Here is a tiny trained network, its code and every weight. The questions are about switching its units off for an input and a class, where a switched-off unit gives its printed mean instead of its output.

import numpy as np


def w(rows, s, z=0):
    codes = np.array(rows[::2]) - 128.0
    scale = np.full(codes.shape[1], s)
    scale[-1] = z or s
    return codes * scale


def norm(h):
    return h / np.sqrt((h * h).mean(-1, keepdims=True) + 1e-5)


def f(y):
    return y / 2 * (1 + np.tanh(0.7978845608 * (y + 0.044715 * y**3)))


def log_softmax(a):
    a = a - a.max(-1, keepdims=True)
    return a - np.log(np.exp(a).sum(-1, keepdims=True))


def net(x, mask):
    res = np.array(x, float).reshape(1, 7) / 4 @ E
    u = 0
    for l in range(3):
        y = f(norm(res) @ A[l][:, :-1].T + A[l][:, -1])
        res = res + np.where(mask[u : u + 5], y, B[l][:, -1]) @ B[l][:, :-1]
        u += 5
    return log_softmax(norm(res)[-1] @ U[:, :-1].T + U[:, -1])


A, B = {}, {}
E = w([
[209,132,198,166,116,187],'x0',
[159,163,65,171,81,167],'x1',
[69,134,190,173,195,254],'x2',
[90,60,68,82,136,112],'x3',
[105,178,132,194,78,135],'x4',
[113,74,123,126,82,132],'x5',
[51,72,185,219,51,84],'x6',
],0.0056)
A[0] = w([
[90,254,87,66,87,128,93],'L0N1',
[227,48,153,130,115,177,179],'L0N2',
[126,122,91,208,187,126,59],'L0N3',
[128,191,72,252,131,112,253],'L0N4',
[26,138,104,92,33,125,95],'L0N5',
],0.0077,0.0025)
B[0] = w([
[129,60,244,157,118,238,179],'L0N1',
[137,155,65,167,140,51,197],'L0N2',
[128,190,126,141,156,198,129],'L0N3',
[166,8,151,128,249,253,255],'L0N4',
[127,133,103,59,70,158,185],'L0N5',
],0.0049,0.0043)
A[1] = w([
[32,141,255,126,114,129,69],'L1N1',
[154,37,152,104,136,133,251],'L1N2',
[56,128,43,131,37,104,74],'L1N3',
[157,125,63,112,143,124,93],'L1N4',
[127,110,146,152,105,93,93],'L1N5',
],0.0092,0.0026)
B[1] = w([
[63,59,125,160,239,175,221],'L1N1',
[67,164,158,82,113,7,253],'L1N2',
[153,129,139,115,56,186,190],'L1N3',
[90,211,166,172,119,116,164],'L1N4',
[158,85,254,164,99,60,130],'L1N5',
],0.0074,0.0043)
A[2] = w([
[108,138,255,130,74,78,113],'L2N1',
[42,141,66,117,19,154,145],'L2N2',
[160,74,49,130,142,180,185],'L2N3',
[166,124,173,144,179,130,250],'L2N4',
[175,119,122,146,135,220,119],'L2N5',
],0.009,0.0019)
B[2] = w([
[109,140,104,254,109,100,209],'L2N1',
[153,45,253,37,149,132,213],'L2N2',
[158,180,175,125,41,105,201],'L2N3',
[225,169,76,177,83,91,234],'L2N4',
[145,178,167,110,99,198,252],'L2N5',
],0.0083,0.0039)
U = w([
[72,196,98,13,206,52,123],'0',
[181,203,153,155,102,251,239],'1',
[140,97,110,187,58,56,140],'2',
[50,112,188,173,124,86,7],'3',
[85,44,216,32,39,129,172],'4',
[76,66,129,177,195,200,86],'5',
[160,193,38,119,80,102,138],'6',
],0.011,0.0019)

Each question gives the input, the list of numbers given to net, and the class t.
The units are the neurons (one row each of A and B). Each row of codes is followed by its name. A weight is (code - 128) times the scale printed after its matrix; where a second scale follows, it is the last column's (A, B and U).
mask holds one flag per neuron, layer by layer. A switched-off neuron (its flag False) gives its mean, the last column of its row in B, instead of its output. The means were averaged over made-up inputs and are rounded, as every weight is.
A unit's drop is (log p(t) with every unit on - log p(t) with that unit switched off) / (log p(t) with every unit on - log p(t) with every unit switched off).
The circuit of an input: a set's keep is (log p(t) with only the set's units on - log p(t) with every unit switched off) / (log p(t) with every unit on - log p(t) with every unit switched off). Starting from the 12 units with the biggest drops (on a tie, the unit counted first), units are removed one at a time, each time the one whose removal leaves the highest keep (on an exact tie, the one counted first), for as long as the keep stays at least 0.8.
units of the circuit, in order: the units of the circuit, biggest drop first
top k neurons: the k neurons with the biggest drops, biggest first
k most important neurons of layer l: the k neurons of layer l with the biggest drops, biggest first
drop of u: that unit's drop, to one decimal
input [-1,8,4,8,2,2,-1], class 4: units of the circuit, in order : L2N2
input [4,-4,-6,-1,-2,-6,-1], class 2: units of the circuit, in order : L2N1, L0N4
input [-8,5,-5,-8,-2,4,-1], class 4: top 2 neurons : L2N2, L0N5
input [3,-5,0,-1,6,-6,1], class 5: 2 most important neurons of layer 1 : L1N1, L1N3
input [3,-1,-4,-3,-2,-1,-7], class 6: units of the circuit, in order : L2N2, L0N4
input [-2,-7,2,7,7,-5,-2], class 5: top 3 neurons : L1N1, L0N4, L1N2
input [-1,3,-3,-4,6,6,7], class 4: 2 most important neurons of layer 1 : L1N3, L1N4
input [-8,-4,0,2,1,-3,6], class 4: units of the circuit, in order : L1N3, L2N2
input [1,3,-3,-6,-3,0,-2], class 6: 2 most important neurons of layer 2 : L2N4, L2N2
input [-3,6,-8,8,-7,-7,7], class 4: units of the circuit, in order : L2N2, L1N3
input [-7,7,5,7,3,-1,-7], class 1: 2 most important neurons of layer 2 : L2N3, L2N5
input [1,7,-6,-2,5,2,3], class 4: top 3 neurons : L2N2, L0N5, L2N4
input [-4,3,-4,-5,-2,-5,-8], class 1: 2 most important neurons of layer 0 : L0N1, L0N2
input [8,-6,-6,5,0,4,8], class 2: units of the circuit, in order : L2N1
input [6,-7,7,-8,2,-5,5], class 5: top 2 neurons : L1N1, L2N3
input [-1,4,-1,3,-1,6,-8], class 0: top 2 neurons : L1N4, L0N5
input [-8,-2,-1,4,4,0,-6], class 4: top 2 neurons : L2N2, L0N4
input [-1,-6,-3,-4,-6,3,1], class 3: 2 most important neurons of layer 2 : L2N1, L2N4
input [3,0,3,6,-1,1,-8], class 0: top 2 neurons : L1N3, L1N4
input [7,-7,-2,0,-3,-1,5], class 2: units of the circuit, in order : L2N1
input [8,-8,-5,-6,3,-3,-3], class 2: top 2 neurons : L2N1, L2N5
input [3,-7,-2,7,-7,7,3], class 3: top 2 neurons : L2N1, L1N2
input [7,-6,4,-6,4,7,5], class 5: top 2 neurons : L1N1, L2N3
input [2,-3,0,-1,0,-8,6], class 5: drop of L1N1 : 0.9
input [-5,8,-8,-8,2,0,-5], class 1: drop of L0N1 : 0.3
input [-3,7,-8,1,-3,0,0], class 4: drop of L2N2 : 0.3
input [7,0,-2,-3,4,8,-4], class 6: drop of L0N2 : 0.2
